Below are the code and all the weights of a small trained network. Each question names an input and a target symbol and asks about switching units off, where a switched-off unit gives its printed mean instead of its output.

import numpy as np


def w(rows, s, z=0):
    codes = np.array(rows[::2]) - 128.0
    scale = np.full(codes.shape[1], s)
    scale[-1] = z or s
    return codes * scale


def norm(h):
    return h / np.sqrt((h * h).mean(-1, keepdims=True) + 1e-5)


def f(y):
    return np.maximum(y, 0)


def softmax(a):
    e = np.exp(a - a.max(-1, keepdims=True))
    return e / e.sum(-1, keepdims=True)


def log_softmax(a):
    a = a - a.max(-1, keepdims=True)
    return a - np.log(np.exp(a).sum(-1, keepdims=True))


def net(x, mask):
    ids = ['βγεζηθμπσφω'.index(c) for c in x.split()]
    T = len(ids)
    res = E[ids] + P[:T]
    r = norm(res)
    for j in range(3):
        rows = slice(4 * j, 4 * j + 4)
        q, k, v = (r @ M[0][rows].T for M in (Q, K, V))
        z = softmax(np.where(np.tri(T) > 0, q @ k.T / 4**0.5, -1e9)) @ v
        o = O[0][rows]
        res = res + np.where(mask[j], z, o[:, -1]) @ o[:, :-1]
    y = f(norm(res) @ A[0][:, :-1].T + A[0][:, -1])
    res = res + np.where(mask[3:19], y, B[0][:, -1]) @ B[0][:, :-1]
    return log_softmax(norm(res)[-1] @ U[:, :-1].T + U[:, -1])


Q, K, V, O, A, B = {}, {}, {}, {}, {}, {}
E = w([
[197,85,142,109,83,94],'β',
[80,192,7,132,155,181],'γ',
[168,150,143,135,211,31],'ε',
[84,124,104,107,59,146],'ζ',
[90,114,156,208,177,81],'η',
[109,97,139,121,177,128],'θ',
[158,210,181,166,46,74],'μ',
[166,129,95,160,95,129],'π',
[63,105,71,38,115,63],'σ',
[99,197,180,104,140,151],'φ',
[165,216,161,143,185,56],'ω',
],0.02)
P = w([
[155,239,10,133,201,122],'0',
[155,174,45,104,179,130],'1',
[161,147,86,94,158,130],'2',
[151,124,118,110,140,137],'3',
[147,107,145,127,128,137],'4',
[145,92,177,140,121,139],'5',
[135,73,206,149,114,141],'6',
[128,48,242,158,114,139],'7',
[117,32,254,167,106,135],'8',
],0.009)
Q[0] = w([
[142,113,216,88,66,146],'head 0',
[125,51,90,68,161,138],'head 0',
[117,222,141,58,138,86],'head 0',
[182,156,85,179,80,153],'head 0',
[128,114,235,178,186,95],'head 1',
[93,128,132,204,10,178],'head 1',
[65,25,119,238,171,99],'head 1',
[74,142,228,94,203,201],'head 1',
[135,160,158,71,65,87],'head 2',
[68,88,143,154,96,99],'head 2',
[111,169,133,167,90,89],'head 2',
[85,119,87,104,205,121],'head 2',
],0.013)
K[0] = w([
[168,120,213,131,87,148],'head 0',
[101,70,156,83,150,143],'head 0',
[134,168,147,63,154,127],'head 0',
[192,163,9,148,79,175],'head 0',
[161,154,186,174,133,106],'head 1',
[115,163,148,113,24,165],'head 1',
[104,4,222,165,126,99],'head 1',
[113,142,170,75,206,196],'head 1',
[98,113,178,52,81,122],'head 2',
[79,125,176,101,172,64],'head 2',
[111,139,178,173,67,72],'head 2',
[128,146,49,122,168,158],'head 2',
],0.012)
V[0] = w([
[194,170,165,177,117,112],'head 0',
[181,177,60,167,144,163],'head 0',
[145,124,153,86,29,185],'head 0',
[158,3,115,131,123,180],'head 0',
[161,95,66,150,144,160],'head 1',
[198,254,87,118,118,189],'head 1',
[159,55,142,58,153,135],'head 1',
[202,117,165,126,123,122],'head 1',
[110,92,127,56,182,49],'head 2',
[148,136,234,97,122,101],'head 2',
[93,234,120,117,166,161],'head 2',
[182,170,141,64,85,150],'head 2',
],0.0073)
O[0] = w([
[117,83,138,81,136,161,185],'head 0',
[94,158,162,100,117,172,255],'head 0',
[86,144,103,139,160,115,121],'head 0',
[112,122,137,196,141,110,46],'head 0',
[132,156,139,146,133,88,135],'head 1',
[118,2,178,162,159,103,208],'head 1',
[139,158,145,129,103,133,27],'head 1',
[125,124,77,122,103,117,63],'head 1',
[93,88,128,115,138,85,74],'head 2',
[139,99,151,91,168,120,39],'head 2',
[130,151,163,135,111,116,173],'head 2',
[131,156,124,124,157,130,163],'head 2',
],0.011,0.003)
A[0] = w([
[116,84,154,121,100,134,45],'neuron 0',
[91,122,112,85,108,62,94],'neuron 1',
[85,57,93,82,110,80,63],'neuron 2',
[179,107,60,211,146,125,1],'neuron 3',
[163,78,134,115,189,112,48],'neuron 4',
[107,154,170,131,218,106,120],'neuron 5',
[148,136,121,164,49,128,159],'neuron 6',
[95,163,43,99,178,66,74],'neuron 7',
[165,189,157,131,121,89,162],'neuron 8',
[137,240,77,149,249,118,165],'neuron 9',
[138,135,121,95,188,78,179],'neuron 10',
[117,157,125,176,128,74,158],'neuron 11',
[138,97,104,123,21,134,134],'neuron 12',
[97,139,35,128,172,165,74],'neuron 13',
[102,103,38,97,125,208,128],'neuron 14',
[96,190,22,83,140,103,129],'neuron 15',
],0.013,0.006)
B[0] = w([
[94,81,175,76,178,116,156],'neuron 0',
[107,156,123,107,143,169,177],'neuron 1',
[93,165,158,98,112,57,182],'neuron 2',
[24,133,191,180,93,167,163],'neuron 3',
[173,97,134,164,60,110,156],'neuron 4',
[126,140,72,96,123,145,191],'neuron 5',
[162,103,111,100,125,150,254],'neuron 6',
[88,144,179,132,69,131,167],'neuron 7',
[132,127,174,135,93,125,224],'neuron 8',
[98,171,138,189,248,66,226],'neuron 9',
[116,156,104,183,116,163,201],'neuron 10',
[187,132,139,98,111,149,203],'neuron 11',
[130,102,107,130,193,132,254],'neuron 12',
[177,130,104,98,125,128,157],'neuron 13',
[182,145,165,193,107,110,231],'neuron 14',
[172,88,72,100,77,163,215],'neuron 15',
],0.012,0.0063)
U = w([
[128,185,90,173,209,89,253],'β',
[194,150,225,121,99,93,26],'γ',
[205,106,80,112,86,159,169],'ε',
[54,151,90,124,74,101,229],'ζ',
[116,108,107,128,148,104,48],'η',
[142,61,106,196,84,5,11],'θ',
[104,117,107,129,143,105,55],'μ',
[104,106,110,121,162,118,98],'π',
[88,177,132,60,187,215,53],'σ',
[127,81,97,123,179,93,72],'φ',
[26,101,136,214,99,167,188],'ω',
],0.011,0.0039)

Each question gives the input, a string of symbols that net reads in full, and the target symbol t.
The units are the heads (4 rows each of Q, K, V and O) and the neurons (one row each of A and B). Each row of codes is followed by its name. A weight is (code - 128) times the scale printed after its matrix; where a second scale follows, it is the last column's (O, A, B and U).
mask holds one flag per unit, heads first, then neurons. A switched-off unit (its flag False) gives its mean, the last column of its rows in O or B, instead of its output. The means were averaged over made-up inputs and are rounded, as every weight is.
A unit's drop is (log p(t) with every unit on - log p(t) with that unit switched off) / (log p(t) with every unit on - log p(t) with every unit switched off).
The circuit of an input: a set's keep is (log p(t) with only the set's units on - log p(t) with every unit switched off) / (log p(t) with every unit on - log p(t) with every unit switched off). Starting from the 12 units with the biggest drops (on a tie, the unit counted first), units are removed one at a time, each time the one whose removal leaves the highest keep (on an exact tie, the one counted first), for as long as the keep stays at least 0.8.
units of the circuit, in order: the units of the circuit, biggest drop first
unit that matters most: the unit with the biggest drop
top k neurons: the k neurons with the biggest drops, biggest first
heads that matter: for each layer, one digit per head in row order, 1 if its drop is at least 0.15 and else 0, layers parted by /
input π ζ π θ, target β: units of the circuit, in order	[neuron 9; head 1]
input θ μ η π ζ β β ζ, target θ: unit that matters most	head 0
input θ μ θ, target γ: units of the circuit, in order	[head 0; neuron 8; head 1]
input π ε σ ζ ω β, target θ: heads that matter	100
input π π π ζ μ ω η η, target γ: heads that matter	111
input ζ π φ μ ζ ζ ε σ, target ζ: units of the circuit, in order	[head 1; neuron 7]
input η ζ η ζ η σ θ, target β: units of the circuit, in order	[head 1; neuron 9]
input η ζ θ ε η, target γ: units of the circuit, in order	[head 0; head 1; neuron 8]
input μ φ ζ θ η φ σ ζ π, target ω: top 2 neurons	[neuron 3; neuron 15]
input ζ φ π ω ζ ζ φ ζ, target σ: top 2 neurons	[neuron 1; neuron 9]
input ω ζ β ζ, target θ: units of the circuit, in order	[neuron 14; head 0; neuron 2]
input ζ ζ ω σ μ ζ ζ γ, target β: heads that matter	000
input ζ π η π ζ ζ μ ζ, target γ: top 4 neurons	[neuron 14; neuron 9; neuron 2; neuron 5]
input π μ ω ζ θ η, target β: heads that matter	010
input ζ ζ γ π ζ ζ φ ζ, target σ: top 4 neurons	[neuron 9; neuron 15; neuron 1; neuron 4]
input σ ω σ φ ζ, target ε: top 2 neurons	[neuron 15; neuron 14]
input ζ π ζ, target ω: heads that matter	111
input π π ζ η η η ζ ω η, target ε: units of the circuit, in order	[head 0; head 1; head 2; neuron 9]
input π γ σ, target ζ: heads that matter	000
input β β π σ η γ ζ ζ, target ε: heads that matter	010
input θ ε π π π β, target θ: unit that matters most	neuron 4
input π ζ σ ζ ζ ζ σ ζ, target ζ: top 2 neurons	[neuron 2; neuron 1]
input ω ζ θ ω, target γ: units of the circuit, in order	[neuron 8]
input μ ω π σ φ π ζ ζ ε, target β: heads that matter	010
input μ ω σ φ ζ π, target ω: heads that matter	100
input π φ σ σ γ π ε ε ζ, target ζ: top 2 neurons	[neuron 2; neuron 9]
input η η θ π ζ σ ζ ω η, target ε: heads that matter	111
